Below is a small trained network, with its code and all its weights. Each question gives an input and a class and asks what happens when units are switched off, that is, made to give their printed mean instead of their output.

import numpy as np


def w(rows, s, z=0):
    codes = np.array(rows[::2]) - 128.0
    scale = np.full(codes.shape[1], s)
    scale[-1] = z or s
    return codes * scale


def f(y):
    return np.maximum(y, 0)


def log_softmax(a):
    a = a - a.max(-1, keepdims=True)
    return a - np.log(np.exp(a).sum(-1, keepdims=True))


def net(x, mask):
    res = np.array(x, float).reshape(1, 4) / 4 @ E
    y = f(res @ A[0][:, :-1].T + A[0][:, -1])
    res = res + np.where(mask, y, B[0][:, -1]) @ B[0][:, :-1]
    return log_softmax(res[-1] @ U[:, :-1].T + U[:, -1])


A, B = {}, {}
E = w([
[80,147,67,91,159,115],'x0',
[148,122,62,105,128,156],'x1',
[125,252,121,97,8,114],'x2',
[214,126,51,232,140,29],'x3',
],0.014)
A[0] = w([
[162,40,163,83,221,139,254],'neuron 1',
[120,171,181,45,98,163,172],'neuron 2',
[165,65,122,87,135,139,179],'neuron 3',
[177,148,105,155,150,65,129],'neuron 4',
[129,246,117,124,26,119,128],'neuron 5',
[104,83,127,176,171,111,170],'neuron 6',
[131,108,127,84,48,222,166],'neuron 7',
[86,131,173,89,130,201,242],'neuron 8',
[146,99,82,192,158,89,153],'neuron 9',
[181,145,77,194,131,65,144],'neuron 10',
],0.014,0.0098)
B[0] = w([
[148,103,66,171,210,170,252],'neuron 1',
[76,127,109,161,79,182,211],'neuron 2',
[91,116,108,152,152,162,176],'neuron 3',
[144,122,135,154,122,59,207],'neuron 4',
[123,255,190,45,40,108,237],'neuron 5',
[148,78,112,159,154,109,201],'neuron 6',
[89,166,91,122,111,164,198],'neuron 7',
[79,147,85,168,165,233,222],'neuron 8',
[196,54,138,142,106,63,227],'neuron 9',
[181,130,202,78,121,27,244],'neuron 10',
],0.013,0.023)
U = w([
[82,121,106,150,220,189,250],'0',
[51,196,127,116,25,161,56],'1',
[164,24,129,141,140,38,156],'2',
[170,231,168,101,60,10,3],'3',
],0.011,0.0023)

Each question gives the input, the list of numbers given to net, and the class t.
The units are the neurons (one row each of A and B). Each row of codes is followed by its name. A weight is (code - 128) times the scale printed after its matrix; where a second scale follows, it is the last column's (A, B and U).
mask holds one flag per neuron, in row order. A switched-off neuron (its flag False) gives its mean, the last column of its row in B, instead of its output. The means were averaged over made-up inputs and are rounded, as every weight is.
A unit's drop is (log p(t) with every unit on - log p(t) with that unit switched off) / (log p(t) with every unit on - log p(t) with every unit switched off).
The circuit of an input: a set's keep is (log p(t) with only the set's units on - log p(t) with every unit switched off) / (log p(t) with every unit on - log p(t) with every unit switched off). Starting from all 10 units, units are removed one at a time, each time the one whose removal leaves the highest keep (on an exact tie, the one counted first), for as long as the keep stays at least 0.8.
units of the circuit, in order: the units of the circuit, biggest drop first
k most important neurons: the k neurons with the biggest drops, biggest first
drop of u: that unit's drop, to one decimal
input [-4,-4,0,3], class 2: units of the circuit, in order -> (neuron 5)
input [2,7,1,0], class 1: units of the circuit, in order -> (neuron 1; neuron 10)
input [8,-5,0,8], class 2: 2 most important neurons -> (neuron 5; neuron 9)
input [5,4,5,0], class 1: 2 most important neurons -> (neuron 10; neuron 9)
input [5,-6,0,-5], class 0: 2 most important neurons -> (neuron 5; neuron 8)
input [-2,4,3,0], class 1: drop of neuron 10 -> 0.8
input [-7,-3,1,-3], class 1: drop of neuron 1 -> 0.1
input [6,-7,-2,-8], class 0: drop of neuron 3 -> 0.0
input [-7,-6,0,2], class 2: drop of neuron 5 -> 3.8
input [-4,5,0,-8], class 0: 2 most important neurons -> (neuron 5; neuron 8)
